Here is a tiny trained network, its code and every weight. The questions are about switching its units off for an input and a class, where a switched-off unit gives its printed mean instead of its output.

import numpy as np


def w(rows, s, z=0):
    codes = np.array(rows[::2]) - 128.0
    scale = np.full(codes.shape[1], s)
    scale[-1] = z or s
    return codes * scale


def norm(h):
    return h / np.sqrt((h * h).mean(-1, keepdims=True) + 1e-5)


def f(y):
    return y / 2 * (1 + np.tanh(0.7978845608 * (y + 0.044715 * y**3)))


def log_softmax(a):
    a = a - a.max(-1, keepdims=True)
    return a - np.log(np.exp(a).sum(-1, keepdims=True))


def net(x, mask):
    res = np.array(x, float).reshape(1, 4) / 4 @ E
    u = 0
    for l in range(3):
        y = f(norm(res) @ A[l][:, :-1].T + A[l][:, -1])
        res = res + np.where(mask[u : u + 4], y, B[l][:, -1]) @ B[l][:, :-1]
        u += 4
    return log_softmax(norm(res)[-1] @ U[:, :-1].T + U[:, -1])


A, B = {}, {}
E = w([
[52,161,63,197,114,156,131],'x0',
[145,144,62,126,148,77,77],'x1',
[91,132,127,81,2,99,38],'x2',
[129,161,198,202,137,101,102],'x3',
],0.0073)
A[0] = w([
[87,118,155,127,92,175,169,55],'0.n0',
[117,180,100,1,167,92,168,254],'0.n1',
[138,121,73,90,118,118,145,77],'0.n2',
[168,82,126,102,110,94,154,97],'0.n3',
],0.009,0.003)
B[0] = w([
[139,90,31,115,78,85,154,164],'0.n0',
[146,108,129,138,89,243,52,253],'0.n1',
[127,171,152,182,120,158,162,146],'0.n2',
[112,132,162,224,2,131,155,161],'0.n3',
],0.0082,0.0043)
A[1] = w([
[167,192,83,128,133,136,61,195],'1.n0',
[3,149,77,135,141,131,153,5],'1.n1',
[117,111,127,156,56,94,212,2],'1.n2',
[75,126,134,77,115,113,105,37],'1.n3',
],0.011,0.00086)
B[1] = w([
[62,64,105,105,168,39,202,237],'1.n0',
[228,152,134,129,58,97,100,252],'1.n1',
[46,2,155,109,183,93,151,183],'1.n2',
[195,226,131,103,193,204,134,163],'1.n3',
],0.0097,0.0041)
A[2] = w([
[90,28,174,107,94,129,148,245],'2.n0',
[208,62,180,152,69,123,135,69],'2.n1',
[93,190,254,150,124,16,163,99],'2.n2',
[86,215,153,80,67,124,92,82],'2.n3',
],0.0083,0.0012)
B[2] = w([
[85,176,46,136,181,52,171,255],'2.n0',
[139,143,131,143,106,34,104,254],'2.n1',
[93,56,89,136,69,190,122,242],'2.n2',
[148,154,222,132,255,193,139,195],'2.n3',
],0.0096,0.0044)
U = w([
[49,124,79,121,132,49,165,255],'0',
[194,181,160,188,2,59,116,109],'1',
[60,75,109,175,28,225,105,10],'2',
[141,231,179,144,204,196,144,133],'3',
],0.0092,0.00071)

Each question gives the input, the list of numbers given to net, and the class t.
The units are the neurons (one row each of A and B). Each row of codes is followed by its name. A weight is (code - 128) times the scale printed after its matrix; where a second scale follows, it is the last column's (A, B and U).
mask holds one flag per neuron, layer by layer. A switched-off neuron (its flag False) gives its mean, the last column of its row in B, instead of its output. The means were averaged over made-up inputs and are rounded, as every weight is.
A unit's drop is (log p(t) with every unit on - log p(t) with that unit switched off) / (log p(t) with every unit on - log p(t) with every unit switched off).
The circuit of an input: a set's keep is (log p(t) with only the set's units on - log p(t) with every unit switched off) / (log p(t) with every unit on - log p(t) with every unit switched off). Starting from all 12 units, units are removed one at a time, each time the one whose removal leaves the highest keep (on an exact tie, the one counted first), for as long as the keep stays at least 0.8.
circuit, biggest first: the units of the circuit, biggest drop first
most important unit: the unit with the biggest drop
k most important neurons: the k neurons with the biggest drops, biggest first
top k neurons in layer l: the k neurons of layer l with the biggest drops, biggest first
input [6,-5,2,-3], class 1: most important unit	1.n1
input [-5,-7,-4,7], class 0: circuit, biggest first	(1.n3 2.n0)
input [2,-7,5,4], class 0: circuit, biggest first	(1.n2 2.n0)
input [-4,7,7,6], class 0: top 2 neurons in layer 1	(1.n0 1.n1)
input [2,7,8,1], class 3: circuit, biggest first	(1.n3 2.n3)
input [-1,1,8,-7], class 3: 3 most important neurons	(2.n3 1.n3 2.n2)
input [4,0,-6,6], class 2: circuit, biggest first	(2.n2 0.n1 2.n0)
input [5,4,-4,-4], class 1: top 3 neurons in layer 2	(2.n0 2.n2 2.n3)
input [7,1,-7,5], class 1: circuit, biggest first	(1.n1 2.n3 2.n0)
input [-1,2,-5,8], class 2: circuit, biggest first	(2.n2 2.n0)
input [5,-6,6,-5], class 0: 3 most important neurons	(0.n0 1.n2 0.n1)
input [5,-8,-4,4], class 0: 2 most important neurons	(1.n2 0.n0)
input [5,-6,5,-5], class 0: 3 most important neurons	(0.n0 1.n2 0.n1)
input [-3,8,3,4], class 0: circuit, biggest first	(1.n0)
input [-3,2,3,-5], class 2: top 2 neurons in layer 0	(0.n1 0.n3)
input [8,-1,-6,8], class 1: circuit, biggest first	(1.n1 2.n3)
input [-1,2,6,4], class 3: circuit, biggest first	(2.n3 1.n3)
input [-7,6,8,2], class 3: circuit, biggest first	(2.n3 1.n3 1.n1)
input [0,6,-3,-8], class 2: top 2 neurons in layer 0	(0.n1 0.n2)
input [-3,-8,7,-3], class 0: circuit, biggest first	(2.n0)
input [2,-8,6,4], class 0: 4 most important neurons	(1.n2 0.n0 2.n0 0.n1)
